In the rows, 128 means zero.
Known rows:
[115 167 151 127 167 175 146 111  78 156 111 111 125 153 144 109 100 129
 123 131 134 139 130 124 133 148 132 150 131 116 135  86 135 122 143 136]: J_110
[125 147 155 128 155 190 145 117  76 172 121  83 126 149 133 115  95 131
 120 144 127 139 130 122 134 143 128 150 118 117 127  86 150 128 128 135]: J_384
[125 157 156 127 131 160 158 109  52 155  69 140 135 124 115 124 119 118
 124 106  92 168 138 136  99 139 139 172 130 116 156 143  85 119 135 138]: J_662
[118 146 135 123 152 166 147 107  87 177 103 126 143 139 139 110 117 137
 135 105 109 135 116 125 115 144 129 153 146 114 148  92 104 115 116 138]: J_663
[116 127 111 132 136 127 133 134 164  89 103 122 134 148 103 189 129 145
 127 164 161 100 133 140 159 113 127 165 125 119  98 140 133 121 166 139]: J_29
[120 136 114 117 132 135 141 134 188 137 105 143 178 133 115 171 140 152
 134 121 159 115 118 127 144 100 124 162 107 121  75 112 158 133 140 115]: J_307
[140 151 118 130 124 110 143 122 173  92 103 151 164 136 123 158 144 145
 130 150 147 128 120 145 134 115 133 151 130 131 111 133 184 119 130 108]: J_986
[133 153 157 131 148 183 142 103  93 147 110 115 129 147 127  84 102 151
 118 122 132 139 126 137 131 154 138 148 119 118 140  85 127 124  67 121]: J_729
[117 128 142 139 146 174 141 112  52 149  98 102 101 126 104 135  99 130
 120 137 104 123 140 135 128 146 131 171 144 110 160 125  68 116 131 153]: J_344
[133 134 117 117 114 100 140 137 144 115 111 141 163 131 125 168 133 156
 129 133 142 116 134 118 164 120 114 146 132 140  72 118 202 131 163 123]: J_252
[138 128 124 124 119 121 139 133 161 111 100 140 161 127 101 175 137 155
 123 132 140 122 136 133 150 111 125 163 114 128  84 133 163 130 140 117]: J_369
[124 157 150 131 146 163 152 115  62 156 106 114 125 134 138 114 106 118
 122 139 101 151 132 128 120 146 132 151 142 120 158 109 140 115 147 140]: J_86
[119 133  96 116 135 112 137 127 171 108 103 139 164 148 124 170 136 160
 142 133 167  98 120 125 158 119 120 157 132 127  97 115 134 121 158 129]: J_850
[105 135 135 134 150 172 140 112  60 145  96 104 102 142 112 138  92 137
 126 140 119 119 136 129 136 151 130 167 147 110 155 116  55 115 138 161]: J_807
[140 127 154 114 120 164 152 110  38 145  84  83 115 140 111 117  83 150
 134 106 134 145 137 110 142 166 128 172 109 126 129 119  78 131 107 140]: J_311
[135 134 102 122 124 114 141 129 180 117 116 137 172 138 130 166 141 149
 137 137 139 113 112 129 137 111 124 154 134 131 110 121 169 120 137 116]: J_127
[125 132 156 133 131 171 142 111  59 164  93 134 128 115  95 114 103 145
 107 102  96 137 148 134 123 145 130 167 128 115 129 109 110 126  95 136]: J_861
[136 144 122 127 124 113 145 140 152 110 112 128 157 125 131 175 138 135
 123 162 128 133 131 129 153 110 123 147 130 137  96 133 230 123 171 120]: J_136
[115 145 137 136 154 164 146 111  65 139  98 115 104 141 123 126 102 125
 126 146 109 132 132 138 124 149 137 162 150 111 170 122  80 110 139 151]: J_315

Facts:
J_717 α:871 Δ:J_861
J_662 α:871
J_136 α:311 Θ:J_779
J_705 α:871 Θ:J_143 Δ:J_123
J_397 α:871 Θ:J_814, J_662
J_77 α:311 Θ:J_126
J_166 α:311 Θ:J_232 Δ:J_26
J_133 α:311 Θ:J_779, J_831 Δ:J_988
J_804 α:311 Θ:J_136, J_232
J_988 α:871 Θ:J_232, J_345
J_232 α:311 Δ:J_509, J_637, J_127, J_234
J_656 α:871 Θ:J_819, J_315
J_86 α:871 Θ:J_232
J_105 α:311 Θ:J_662, J_232
J_184 α:871
J_109 α:871 Θ:J_26, J_232
J_850 α:311 Θ:J_594, J_717
J_369 α:311 Δ:J_315, J_600, J_252, J_850, J_105
J_127 α:311 Θ:J_594
J_572 α:871 Θ:J_779, J_141, J_143, J_638 Δ:J_127
J_828 α:311 Θ:J_301, J_345 Δ:J_667, J_109
J_311 α:871 Θ:J_126
J_50 α:311 Θ:J_25, J_143
J_189 α:871 Θ:J_234
J_216 α:311 Θ:J_301
J_663 α:871 Θ:J_25, J_594
J_435 α:871 Θ:J_345, J_831
J_29 α:311 Θ:J_656
J_61 α:871 Θ:J_228
J_996 α:871 Θ:J_663, J_345 Δ:J_29, J_105, J_728
J_146 α:871 Θ:J_819
J_669 α:311 Θ:J_779, J_86, J_323
J_97 α:311
J_139 α:311 Δ:J_86, J_861
J_594 α:311 Θ:J_232
J_201 α:311 Θ:J_986
J_47 α:871 Θ:J_315
J_727 α:871 Θ:J_509, J_814
J_729 α:871 Θ:J_828 Δ:J_301, J_29
J_722 α:871 Θ:J_25, J_232
J_690 α:311 Θ:J_232
J_2 α:871 Θ:J_25, J_127, J_435 Δ:J_850
J_861 α:871
J_252 α:311 Θ:J_143
J_66 α:871 Θ:J_637, J_311 Δ:J_656, J_146
J_509 α:311 Θ:J_97
J_323 α:311
J_779 α:311
J_562 α:871
J_702 α:311 Θ:J_399, J_25, J_638
J_399 α:871 Θ:J_594, J_232
J_8 α:311 Θ:J_329
J_307 α:311 Θ:J_189
J_982 α:311 Θ:J_139
J_110 α:871 Θ:J_86, J_996
J_25 α:311 Θ:J_232
J_345 α:871 Θ:J_232
J_228 α:311 Δ:J_301
J_143 α:311 Δ:J_779, J_105
J_814 α:311
J_261 α:311 Θ:J_154, J_828, J_201
J_637 α:871
J_638 α:871
J_600 α:311 Θ:J_232
J_765 α:311 Θ:J_662 Δ:J_384, J_234, J_118
J_123 α:871 Θ:J_717
J_118 α:311 Θ:J_656, J_717, J_807
J_154 α:311 Θ:J_722 Δ:J_189
J_315 α:871 Θ:J_232
J_863 α:311 Θ:J_742, J_345, J_831
J_469 α:311 Θ:J_184
J_884 α:871 Θ:J_667 Δ:J_26
J_667 α:871 Θ:J_123
J_487 α:871 Θ:J_814, J_232 Δ:J_779, J_863, J_594, J_105
J_301 α:871 Θ:J_345
J_692 α:871 Θ:J_861 Δ:J_779, J_982, J_397, J_345
J_385 α:311 Θ:J_154
J_384 α:871 Θ:J_831
J_819 α:871 Θ:J_232
J_785 α:871 Θ:J_637, J_705, J_717
J_234 α:871 Θ:J_663, J_97
J_728 α:311 Θ:J_487
J_742 α:871 Θ:J_97 Δ:J_201
J_859 α:311 Θ:J_232
J_329 α:871 Θ:J_345 Δ:J_146, J_594, J_127
J_26 α:871 Θ:J_996
J_27 α:311 Θ:J_656, J_344
J_344 α:871 Δ:J_384, J_118
J_643 α:311 Θ:J_705
J_126 α:311
J_986 α:311 Θ:J_232 Δ:J_118
J_831 α:871 Δ:J_663, J_311, J_345
J_807 α:871 Θ:J_656 Δ:J_637, J_785
J_589 α:311 Θ:J_399, J_123
J_141 α:871 Δ:J_25, J_189, J_727

Rows:
No name comes twice in this set of rows, the named rows included.
[126 151 145 128 153 183 147 113  91 169 120  89 126 143 142 102 102 134
 126 136 122 141 122 124 124 147 131 146 127 116 145  86 150 120 104 131] -> J_435
[109 175 153 122 155 168 155 104  64 150  80 145 135 146 129 114 114 119
 129 106 126 153 135 131 115 143 139 160 128 114 137 115  98 121 151 145] -> J_487
[138 140 120 120 110 119 155 132 153 116  75 154 170 117 106 180 159 125
 132 127 125 150 128 135 113  97 134 176 105 124 108 172 149 122 160 109] -> J_814
[148 128 152 135 131 180 149 121  71 180 118  75 124 119 128 119 105 125
 121 151  80 150 122 125 111 140 130 157 131 121 163 113 154 122  96 126] -> J_831
[140 149 124 128 121 115 138 120 182  97 104 164 170 140 118 144 135 163
 124 131 152 116 124 145 148 119 130 150 121 131  91 116 178 124 112 104] -> J_385
[145 143 154 135 145 184 145 105  96 152 113 101 130 137 126  90 100 142
 122 132 114 139 119 142 117 152 138 154 122 117 157  98 131 122  61 118] -> J_301
[122 165 147 130 153 157 148 100  79 147 100 142 131 141 140  91 105 135
 128 114 116 143 129 130 119 154 135 147 146 118 148  95 115 116 114 135] -> J_722
[123 143 149 124 150 191 150 115  91 184 110  90 135 135 128 120 109 129
 129 117 119 146 121 124 112 133 133 162 109 112 136  95 112 127 114 128] -> J_742
[108 139 136 123 152 162 137 106  72 159 104 135 132 138 118 111  98 155
 129  94 123 113 138 119 137 153 126 160 147 114 130  84  77 125 120 151] -> J_884
[110 131 101 123 141 123 130 132 162  97 103 128 136 154 110 188 126 156
 134 147 178  90 131 131 170 120 123 162 131 122  93 127 118 123 166 141] -> J_118
[140 121 106 122 112 136 147 137 179 146  98 114 177 117 109 184 152 140
 138 131 120 137 110 131 118  91 129 173 104 123 107 145 160 125 125 105] -> J_97
[119 172 152 127 166 179 146 105  89 146 107 112 123 156 142 101 103 133
 126 133 136 140 123 134 127 150 136 148 129 114 139  89 128 119 120 134] -> J_988

Now the same objects, written a new way:
Known rows:
[ 83 129 199  93 144 136 125 146 114 140 126 104 156 114  83 139 149 120
  93 146 166 151 121 109  93 136 111 111  70  74 151 164]: J_25
[ 80 127 186  92 150 133 122 167 121 141 134 103 130 121  87 155 151 107
  90 148 173 150 126 117  93 147 108 119  65  67 154 175]: J_136
[ 78 149 134 134 135 193 140 146 131 199  89 110 124  92 126 140 121  62
 101 118 163 144 141 118 132 117 101 116  95 105  87 107]: J_345
[ 76 138 139 130 136 186 131 152 138 194  86 116 112  98 122 151 128  61
  90 115 146 155 148 132 141 121  94 126 100 110  91 104]: J_729
[ 72 155 132 135 138 191 152 158 120 186  87 109 118  98 131 137 135  53
 102 118 145 149 147 121 142 124  94 115  96 110  99 113]: J_742
[ 81 123 196  80 147 132 129 162 117 126 125 111 139 120  88 152 155 113
  84 156 152 145 121 122 100 150 106 123  61  73 151 164]: J_252
[ 61 155 143 128 131 180 146 143 143 188  83 110 114  92 130 143 130  72
  89 121 140 154 141 130 148 137 108 126  88 111 100 113]: J_2
[ 64 167 141 125 130 175 138 164 133 210  89 131 117  93 114 136 135  69
  96 111 148 133 134 127 150 127  93 114  83 112  90 116]: J_123
[ 81 124 195  90 147 137 112 167 115 128 133 102 129 123  73 149 164 109
  95 151 161 155 126 132 106 137 108 133  68  75 150 166]: J_469
[ 72 159 140 128 137 182 129 165 129 188  83 118 106  97 121 139 137  66
 100 133 146 154 140 144 156 127  97 131  92 109  96 113]: J_61
[ 78 120 198  81 144 130 128 152 123 129 123 110 140 119  92 150 157 117
  84 151 149 153 125 120 101 148 111 120  66  77 153 161]: J_50
[ 83 123 196  94 150 135 116 145 129 137 134 101 136 115  79 149 154 116
  89 138 170 161 128 109 104 145 105 123  72  72 158 172]: J_859
[ 65 164 140 128 135 175 141 145 137 207  82 119 121  90 124 136 130  76
  90 117 148 149 138 127 147 130  99 113  87 108  95 116]: J_399
[ 75 168 139 130 139 186 128 167 122 193  83 116 115  95 119 132 133  66
 104 136 154 149 132 143 149 117  95 124  91 104  89 110]: J_184
[ 90 125 186  80 144 140 105 160 127 116 132 106 119 112  80 146 158 116
  93 134 155 144 131 112 113 142 100 125  58  80 152 175]: J_27
[ 69 158 129 132 140 167 143 158 142 179  76 129 112 103 120 146 141  58
  93 127 137 141 127 126 165 125  86 138  90  94  93 107]: J_66
[ 76 116 188  88 142 139 127 170 123 131 138  99 121 126  89 161 157 100
  90 145 163 149 137 120  94 155 116 127  66  72 152 171]: J_133
[ 87 116 196  90 151 137 111 148 125 142 133 106 142 118  76 154 152 115
  87 136 170 157 126 115  99 136 100 121  74  77 152 164]: J_986
[ 90 124 188  82 142 142 105 159 125 119 128 107 123 111  78 147 157 117
  92 132 161 144 130 111 111 140  97 121  57  80 155 176]: J_29

Rows:
No name comes twice in this set of rows, the named rows included.
[ 67 158 138 120 133 164 146 160 142 189  76 134 112  99 127 148 141  69
  88 121 127 137 130 128 161 136  87 128  83 103  94 109] -> J_785
[ 73 160 136 129 137 181 130 164 127 191  84 120 113  97 122 140 136  64
  98 127 149 147 135 136 149 124  92 123  92 107  95 112] -> J_562
[ 72 163 137 133 136 181 149 142 127 195  81 111 127  97 132 134 132  72
  95 115 140 154 136 123 150 124 102 112  97 104  97 117] -> J_663
[ 91 134 192  98 153 146 116 145 116 151 133 104 157 109  71 135 140 119
 100 145 189 145 116  99  87 123  99 105  66  68 143 169] -> J_232
[ 66 152 133 130 134 189 148 160 132 185  88 112 106  94 134 143 132  56
  96 127 152 146 149 129 140 134 109 127  85 106  98 112] -> J_384
[ 85  98 197  86 145 137 111 153 128 137 131 106 137 128  76 162 158 106
  82 132 156 162 132 125  99 139 101 128  79  85 154 160] -> J_261
[ 82 122 192 102 155 148 129 168  99 126 136 106 140 125  80 144 164 102
 101 144 163 156 134 103 101 135  91 113  71  83 163 169] -> J_509
[ 73 109 194  94 143 146 131 161 121 122 140  94 129 124  85 155 162  99
  91 137 158 151 139 112  98 143 117 130  68  79 157 167] -> J_863
[ 86 131 193  84 147 135 126 166 108 139 124 116 152 115  85 144 145 113
  91 162 165 134 113 113  88 137 103 110  56  69 145 165] -> J_143
[ 76 134 197  94 143 138 126 149 118 143 133 105 152 113  75 136 153 120
  95 138 168 145 119 105 101 133 111 116  65  74 149 169] -> J_594
[ 88 132 182  90 150 138 125 174 106 148 135 104 135 121  86 153 146 107
  93 155 179 139 120 115  82 143 111 111  62  60 144 172] -> J_779
[ 73 173 134 121 128 181 139 158 130 204  88 134 125  89 116 132 125  71
  98 118 150 123 128 119 148 116  89 109  79 107  85 118] -> J_717
[ 85 130 187  97 147 133 123 165 115 128 130 112 147 129  68 146 160  99
 102 154 171 135 106 106 110 122  96 133  69  54 141 156] -> J_126
[ 78 123 189  95 147 129 121 163 124 121 130 111 136 131  71 155 166 101
  96 148 159 143 113 112 119 134  97 141  69  60 148 157] -> J_77

The same objects again, as new rows of numbers:
Known rows:
[149 152 149  85 128 110 121 123 142 117 109 124 129 140 134 127  98 131
 151 122 116 118 116 110 122 138  85 134 134 127 132 125 132  97 124 127
 138]: J_133
[102 108 100 208 121 158 112 133 122 168 143 127 130 106 116 134 134 163
  75 131 135 127 121 181 154 117 177 148 124 125 134 125 123 144 117 109
 123]: J_831
[149 154 144  93 127 116 114 127 145 120 110 114 131 135 132 132  99 139
 151 118 118 125 114 111 128 135  87 140 127 120 131 123 132  94 123 124
 144]: J_863
[ 97 103 111 131 129 141 169 101 107 114 149 152 141 133 122 134 172 105
 116 134 130 124 139 126 113 138 152 124 116 136 129 127 134 158 129 136
 110]: J_384
[113 104 115 179 132 143 127 141 112 149 146 135 132 116 126 126 144 131
  91 137 138 129 137 155 142 115 175 124 128 136 127 129 118 157 134 129
 120]: J_717
[156 159 148  83 133 113 108 146 129 112 115 114 125 137 130 121  96 128
 164 121 123 125 123 104 128 127 101 127 137 128 126 129 129  99 130 133
 145]: J_118
[157 157 141  97 115 115 109 143 143 134 108 113 108 131 127 129 103 139
 150 118 123 122 119 112 127 133  87 135 135 109 129 135 133  98 118 115
 148]: J_105
[156 155 146 113 127 116  99 142 151 135 106 110 121 128 133 124  90 145
 143 123 120 125 116 129 135 126  97 138 133 123 130 125 127  95 123 119
 145]: J_369
[ 98 113 100 149 118 149 142 114 102 129 149 143 131 124 115 134 159 125
 106 133 129 125 132 135 127 131 163 129 123 126 129 127 133 154 125 125
 116]: J_988
[ 82  97 128 248 140 133 131 133 136 147 158 157 117 106 110  90 158 121
 124 149 119 184  99 125 120 129 140 119 123 117 118 100 123 165  91 153
 148]: J_861
[152 159 144 126 118 123  86 150 149 150 108 107 120 124 130 127  80 162
 131 119 119 125 108 139 147 126 105 147 134 118 134 126 126  88 117 112
 152]: J_127
[104 104 118 147 132 139 152 117 110 126 147 154 134 126 129 125 158 117
 102 139 132 127 142 137 127 128 166 110 127 144 131 126 120 163 134 134
 109]: J_705
[156 163 155  77 122 109 116 134 138 119 117 129 128 139 139 124  91 134
 147 124 111 126 121 108 127 133  95 117 135 133 139 118 124 103 127 126
 139]: J_643
[172 124 126  50 119 106 140 158 133 111 102 117 112 132 128 112 113 159
 124 113 109 138 105 176 101 140  97 108 119 117 142 121 148  66 158 153
 159]: J_469
[107 107 106 168 130 144 130 128 102 130 147 139 127 120 117 128 153 128
 110 135 143 128 136 143 135 121 171 126 126 134 121 138 131 157 131 133
 113]: J_819
[156 150 149 109 129 114 108 137 150 129 106 115 126 132 135 126  91 148
 140 121 118 122 114 124 132 130  92 139 132 125 130 124 125  94 122 121
 145]: J_25
[102 105 117 138 124 142 158 107 106 119 151 155 137 130 124 132 166 112
 108 135 128 121 135 125 120 136 158 117 126 137 130 128 130 159 128 134
 110]: J_572
[110 105 106 168 121 143 135 129 114 145 143 135 119 117 119 135 166 129
  97 131 141 129 139 139 130 124 162 128 127 119 124 142 129 158 122 119
 117]: J_487
[ 98 113  98 184 115 156 122 119 111 149 146 137 130 112 113 137 141 147
  91 133 132 126 121 164 142 124 174 144 123 125 131 126 130 144 117 117
 117]: J_301

Rows:
No name comes twice in this set of rows, the named rows included.
[161 150 139  90 108 112 109 146 143 139 103 113  93 128 127 131 123 134
 151 116 127 121 126  99 118 135  83 124 138 101 123 148 133 107 113 110
 145] -> J_765
[151 173 155 139 136 126  73 131 156 153 103  96 134 127 145 144  71 145
 148 124 136 100 137 103 166 112 103 164 144 133 128 143 109 112 114  89
 125] -> J_228
[ 94 113  99 154 117 150 139 107 104 130 148 147 132 122 112 139 153 126
 107 134 127 126 125 146 128 134 165 134 119 122 130 127 138 146 120 125
 111] -> J_729
[ 90 139 112 159 121 157 120 103 103 137 155 137 143 127 123 156 148 108
 120 132 142 105 154  99 150 118 170 146 130 134 124 143 120 169 111  98
  96] -> J_61
[157 164 140  99 135 116  91 153 121 113 114 107 122 130 123 119  83 140
 173 124 132 125 118 115 136 115 109 139 135 124 117 134 137  92 139 142
 147] -> J_27
[108 100 113 155 149 149 176 118 122 128 159 115 159 124 125 142 165 113
 103 119 141 150 141 130 125 115 164 143  98 118 126 131 122 153 139 137
 125] -> J_189

